Here is a tiny trained network, its code and every weight. The questions are about switching its units off for an input and a target symbol, where a switched-off unit gives its printed mean instead of its output.

import numpy as np


def w(rows, s, z=0):
    codes = np.array(rows[::2]) - 128.0
    scale = np.full(codes.shape[1], s)
    scale[-1] = z or s
    return codes * scale


def norm(h):
    return h / np.sqrt((h * h).mean(-1, keepdims=True) + 1e-5)


def f(y):
    return np.maximum(y, 0)


def softmax(a):
    e = np.exp(a - a.max(-1, keepdims=True))
    return e / e.sum(-1, keepdims=True)


def log_softmax(a):
    a = a - a.max(-1, keepdims=True)
    return a - np.log(np.exp(a).sum(-1, keepdims=True))


def net(x, mask):
    ids = ['αγδεζηλμτψω'.index(c) for c in x.split()]
    T = len(ids)
    res = E[ids] + P[:T]
    r = norm(res)
    for j in range(2):
        rows = slice(2 * j, 2 * j + 2)
        q, k, v = (r @ M[0][rows].T for M in (Q, K, V))
        z = softmax(np.where(np.tri(T) > 0, q @ k.T / 2**0.5, -1e9)) @ v
        o = O[0][rows]
        res = res + np.where(mask[j], z, o[:, -1]) @ o[:, :-1]
    y = f(norm(res) @ A[0][:, :-1].T + A[0][:, -1])
    res = res + np.where(mask[2:18], y, B[0][:, -1]) @ B[0][:, :-1]
    return log_softmax(norm(res)[-1] @ U[:, :-1].T + U[:, -1])


Q, K, V, O, A, B = {}, {}, {}, {}, {}, {}
E = w([
[95,113,158,40],'α',
[156,159,146,158],'γ',
[157,175,101,189],'δ',
[155,159,158,155],'ε',
[144,7,86,85],'ζ',
[159,166,158,170],'η',
[166,174,121,195],'λ',
[111,61,125,68],'μ',
[132,161,100,87],'τ',
[57,128,133,143],'ψ',
[73,99,71,148],'ω',
],0.018)
P = w([
[65,244,123,91],'0',
[99,205,124,107],'1',
[115,180,124,116],'2',
[127,158,129,122],'3',
[138,135,133,133],'4',
[146,119,132,143],'5',
[156,109,134,149],'6',
],0.011)
Q[0] = w([
[87,83,60,103],'h1',
[92,132,78,67],'h1',
[52,10,116,44],'h2',
[167,104,113,68],'h2',
],0.012)
K[0] = w([
[109,91,136,254],'h1',
[2,34,158,237],'h1',
[141,241,66,69],'h2',
[250,94,178,37],'h2',
],0.0078)
V[0] = w([
[182,151,84,67],'h1',
[156,145,243,96],'h1',
[57,127,142,137],'h2',
[2,78,156,195],'h2',
],0.0085)
O[0] = w([
[250,110,98,46,237],'h1',
[199,135,169,122,85],'h1',
[94,2,123,105,254],'h2',
[118,56,153,186,32],'h2',
],0.01,0.0015)
A[0] = w([
[122,139,170,209,98],'n1',
[150,139,147,228,87],'n2',
[155,184,134,174,115],'n3',
[84,111,154,169,229],'n4',
[122,31,134,117,17],'n5',
[139,7,103,172,237],'n6',
[99,143,190,91,199],'n7',
[112,44,99,79,101],'n8',
[161,127,214,96,2],'n9',
[142,101,52,155,225],'n10',
[154,172,92,125,185],'n11',
[15,176,185,111,79],'n12',
[147,123,124,162,205],'n13',
[180,127,109,100,181],'n14',
[144,146,201,128,219],'n15',
[140,95,37,159,53],'n16',
],0.016,0.0032)
B[0] = w([
[160,94,153,254,162],'n1',
[33,86,145,177,176],'n2',
[93,156,236,134,192],'n3',
[202,154,63,79,164],'n4',
[159,97,190,209,200],'n5',
[127,173,55,156,220],'n6',
[207,29,98,202,189],'n7',
[54,148,212,172,254],'n8',
[142,38,94,233,156],'n9',
[45,141,126,11,173],'n10',
[178,26,105,59,197],'n11',
[166,102,64,143,186],'n12',
[37,158,127,145,158],'n13',
[151,138,205,56,207],'n14',
[109,114,86,117,170],'n15',
[109,200,152,116,151],'n16',
],0.0071,0.0092)
U = w([
[163,15,97,122,3],'α',
[200,160,147,156,111],'γ',
[105,230,127,124,138],'δ',
[247,135,151,197,111],'ε',
[24,140,136,80,48],'ζ',
[199,169,163,195,115],'η',
[138,251,183,174,237],'λ',
[66,27,214,119,96],'μ',
[166,158,92,37,210],'τ',
[133,109,24,222,154],'ψ',
[36,160,37,130,157],'ω',
],0.012,0.0072)

Each question gives the input, a string of symbols that net reads in full, and the target symbol t.
The units are the heads (2 rows each of Q, K, V and O) and the neurons (one row each of A and B). Each row of codes is followed by its name. A weight is (code - 128) times the scale printed after its matrix; where a second scale follows, it is the last column's (O, A, B and U).
mask holds one flag per unit, heads first, then neurons. A switched-off unit (its flag False) gives its mean, the last column of its rows in O or B, instead of its output. The means were averaged over made-up inputs and are rounded, as every weight is.
A unit's drop is (log p(t) with every unit on - log p(t) with that unit switched off) / (log p(t) with every unit on - log p(t) with every unit switched off).
The circuit of an input: a set's keep is (log p(t) with only the set's units on - log p(t) with every unit switched off) / (log p(t) with every unit on - log p(t) with every unit switched off). Starting from the 12 units with the biggest drops (on a tie, the unit counted first), units are removed one at a time, each time the one whose removal leaves the highest keep (on an exact tie, the one counted first), for as long as the keep stays at least 0.8.
circuit, biggest first: the units of the circuit, biggest drop first
most important unit: the unit with the biggest drop
top k neurons: the k neurons with the biggest drops, biggest first
which heads matter: for each layer, one digit per head in row order, 1 if its drop is at least 0.15 and else 0, layers parted by /
drop when u is switched off: that unit's drop, to one decimal
input μ μ τ α μ ω μ, target ω: which heads matter -> 10
input λ μ μ η, target μ: which heads matter -> 00
input α ε λ ψ λ γ, target ψ: circuit, biggest first -> [h2, n6]
input τ μ λ ε γ λ λ, target λ: which heads matter -> 01
input η λ μ λ δ, target μ: circuit, biggest first -> [n11, n10]
input η ψ λ μ τ ε μ, target τ: circuit, biggest first -> [h2]
input μ τ ω λ δ, target ω: which heads matter -> 01
input τ ψ ε, target ψ: circuit, biggest first -> [h2, n6]
input μ γ μ η τ μ ζ, target τ: which heads matter -> 01
input τ λ μ μ ω μ, target ω: circuit, biggest first -> [h1, n6]
input δ μ ζ, target ζ: top 3 neurons -> [n10, n6, n8]
input ε ε ε, target ε: top 4 neurons -> [n8, n9, n11, n10]
input δ λ λ μ ε, target μ: top 3 neurons -> [n2, n3, n6]
input λ μ ω α μ ψ τ, target ψ: top neuron -> [n12]
input α τ δ, target τ: top 2 neurons -> [n11, n8]
input τ ζ α, target τ: top 2 neurons -> [n5, n2]
input δ ε μ λ, target μ: drop when n2 is switched off -> 0.3
input ζ λ ψ μ, target ψ: top 2 neurons -> [n12, n14]
input δ ε ε, target ε: drop when n15 is switched off -> 0.1
input μ α ψ τ, target ψ: drop when n3 is switched off -> 0.0
input α λ η μ α ω τ, target ω: drop when n14 is switched off -> 0.1
input λ μ μ ζ λ, target μ: most important unit -> n2
input μ μ μ ε, target μ: top 2 neurons -> [n3, n6]
